Each row has a name. Each question is about the rows just above it.

<88>: [-1.59, -0.44, +1.57, -2.65, -1.27]
<19>: [-1.27, -2.83, -0.23, +0.03, -1.58]
<159>: [-2.62, +3.21, -1.58, +2.48, +1.57]
<148>: [-1.09, -0.37, -1.59, +1.58, -1.26]
<41>: [-0.57, -2.29, -8.55, +1.29, +1.58]
<13>: [+1.25, +0.43, -1.69, -0.98, -3.41]
Which value is in both <41> and <148>?
[+1.58]
Shared by <88> and <19>:
[-1.27]
Shared by <159> and <19>:
[-1.58]
Whose row is [-1.09, -0.37, -1.59, +1.58, -1.26]?
<148>

<132>: [-1.82, +2.42, -0.12, +2.89, +0.72, -3.11]
<45>: [-5.02, -3.42, +0.83, -0.86, -3.04, +0.46]
<155>: [-1.53, -0.44, +2.22, +0.69, -2.65, -1.76]
<97>: [-9.06, -0.45, -3.04, +6.29, -1.98, -7.92]
<7>: [-0.07, +0.32, -1.97, -0.37, -0.97, -1.34]
<22>: [-1.30, -3.03, -0.59, +0.20, +0.32, -3.05]
<56>: [-3.81, -3.04, +1.94, +3.87, -2.72, -5.88]
Which value is in both <7> and <22>?
[+0.32]
The one value in <97> and <45>:
[-3.04]
Which value is in both <56> and <97>?
[-3.04]
Which value is in both <45> and <56>?
[-3.04]

<2>: [+1.19, -0.26, +1.07, -7.12, +1.20, -3.92, -8.42, -2.07]
<51>: [+1.62, +1.80, -1.91, +0.87, +2.18, -2.06, +1.57, +1.14]
<138>: [-0.26, +1.19, -0.25, -2.06, +1.27, +0.29, -2.80, +1.07]
<73>: [+2.38, +5.77, -2.36, -0.26, +5.43, +5.74, +0.58, +4.97]
The one value in <51> and <138>:
[-2.06]
Shared by <73> and <2>:
[-0.26]
Which value is in both <2> and <73>?
[-0.26]
Shared by <138> and <51>:
[-2.06]
Whose row is [+1.62, +1.80, -1.91, +0.87, +2.18, -2.06, +1.57, +1.14]?
<51>
Shared by <73> and <138>:
[-0.26]

<90>: [-7.13, +6.37, +1.49, -0.01, +2.73, -2.02, -0.27]
<144>: [+2.51, -1.21, +1.58, -3.70, +1.53, +1.99, -2.02]
<112>: [-0.46, +1.61, +0.00, +1.49, -2.01, +0.01, +3.05]
<5>: [+4.86, -4.61, -3.18, +1.40, -4.72, +2.31, +0.74]
<83>: [+2.51, +2.51, +1.58, +2.51, +1.53, +1.99, -2.02]
Which row holds [+2.51, +2.51, +1.58, +2.51, +1.53, +1.99, -2.02]?
<83>
The one value in <90> and <112>:
[+1.49]
Whose row is [+4.86, -4.61, -3.18, +1.40, -4.72, +2.31, +0.74]?
<5>
Shared by <83> and <90>:
[-2.02]
Shared by <112> and <90>:
[+1.49]
Which value is in both <90> and <144>?
[-2.02]

<68>: [+5.74, -4.76, -1.31, -2.00, -1.31, +7.89, -2.95, -2.59, +0.57, -0.93, +8.68, +0.75, -2.93, +6.30, +7.77, -4.31, -2.03, -1.94, -1.49, +1.91, -4.18, +1.15, -1.29, +4.20, -4.06, -2.02, -1.91, +5.61, -6.18, +0.04, -4.08, +4.33, +3.30, -1.68]
<28>: [+5.74, -4.76, -1.31, -2.00, -1.31, +7.89, -2.95, -5.05, +0.57, -0.93, +8.68, +0.75, -2.93, +6.30, +7.77, -4.31, -2.03, -1.94, -1.49, +1.91, -4.18, -4.22, -1.29, +4.20, -4.06, -2.02, -1.91, +5.61, -6.18, +0.04, -4.08, +4.33, +3.30, -0.69]
<96>: [-1.46, -0.42, +1.30, +1.07, +1.14, -4.07, +0.96, +0.63, -4.06, +1.21, -1.87, +0.89, +0.81, -0.23, -1.25, -0.92, +1.37, +0.49, +0.80, +0.75, +0.77, -1.45, +1.41, -0.95, -2.68, +1.45, -2.66, -2.05, +0.31, +1.15, +0.26, -0.41, +0.49, +1.40]
<57>: [+5.74, -4.76, -1.31, -2.00, -1.31, +7.89, -2.95, -5.05, +0.57, -0.93, +8.68, +0.75, -2.93, +6.30, +7.77, -4.31, -2.03, +1.14, -1.49, +1.91, -4.18, -4.22, -1.29, +4.20, -4.06, -2.02, -1.91, +5.61, -6.18, +0.04, -4.08, +4.33, +3.30, -1.68]
<24>: [-3.69, +2.47, -1.24, -0.34, -1.03, -3.41, +2.23, +2.59, -3.43, -0.88, -4.83, -0.73, +0.33, -4.13, -4.73, +2.11, -1.17, -0.50, -1.13, -2.58, +1.35, +2.01, -0.46, -2.64, -0.36, -0.82, +0.95, -3.93, +2.60, -1.75, +1.67, -3.13, -2.52, -0.60]
Whose row is [+5.74, -4.76, -1.31, -2.00, -1.31, +7.89, -2.95, -5.05, +0.57, -0.93, +8.68, +0.75, -2.93, +6.30, +7.77, -4.31, -2.03, -1.94, -1.49, +1.91, -4.18, -4.22, -1.29, +4.20, -4.06, -2.02, -1.91, +5.61, -6.18, +0.04, -4.08, +4.33, +3.30, -0.69]?
<28>
Where do [-3.69, +2.47, -1.24, -0.34, -1.03, -3.41, +2.23, +2.59, -3.43, -0.88, -4.83, -0.73, +0.33, -4.13, -4.73, +2.11, -1.17, -0.50, -1.13, -2.58, +1.35, +2.01, -0.46, -2.64, -0.36, -0.82, +0.95, -3.93, +2.60, -1.75, +1.67, -3.13, -2.52, -0.60] appear?
<24>

<123>: [+2.02, -0.28, -1.39, -0.14, -0.72, -3.10, -3.47, -0.15]
<105>: [+2.21, +2.84, -0.54, +2.19, +2.95, -1.57, -1.57, -1.98]
<12>: [+2.21, +2.84, -0.72, +2.19, +2.95, -3.25, -3.03, +2.84]
<58>: [+2.21, +2.84, -0.54, +2.19, -0.14, -1.57, +2.83, -0.28]
Which row holds [+2.02, -0.28, -1.39, -0.14, -0.72, -3.10, -3.47, -0.15]?
<123>
Whose row is [+2.21, +2.84, -0.54, +2.19, +2.95, -1.57, -1.57, -1.98]?
<105>

<165>: [+0.68, -0.56, -2.41, -2.10, -6.35, +1.07, +1.91, -0.57, +1.29]
<149>: [-2.67, -2.84, +2.45, +0.27, +1.03, -2.11, -1.30, +1.41, -0.65]
<107>: [-3.23, -2.94, -1.28, -0.50, -8.31, -1.02, -2.41, -2.93, +1.46]
<48>: [+1.58, +1.15, -1.22, -0.56, -3.09, -0.43, +1.46, -2.07, +1.01]
<21>: [+1.86, -0.09, -0.45, -1.35, -3.40, -0.56, +0.27, -4.06, -0.51]
<77>: [-1.65, +3.02, -0.87, +3.39, -2.10, +0.91, -0.72, +8.50, +3.80]
<18>: [+0.54, +1.20, -4.38, -0.23, +1.90, +2.01, -0.89, +2.36, -2.10]
Which value is in both <18> and <165>?
[-2.10]
The one value in <48> and <107>:
[+1.46]
Which value is in both <107> and <165>?
[-2.41]
Which value is in both <149> and <21>?
[+0.27]
Shared by <165> and <21>:
[-0.56]
The one value in <18> and <77>:
[-2.10]
Which value is in both <21> and <48>?
[-0.56]

<8>: [-0.06, +5.51, +6.08, +3.88]
<6>: [+1.66, +3.88, +2.48, +3.92]
<44>: [-5.61, -2.70, +1.56, +2.48]
<61>: [+3.88, +1.56, -2.70, +3.89]
Shared by <8> and <6>:
[+3.88]
Shared by <6> and <8>:
[+3.88]
Shared by <44> and <6>:
[+2.48]
Which value is in both <61> and <6>?
[+3.88]
Shared by <8> and <61>:
[+3.88]

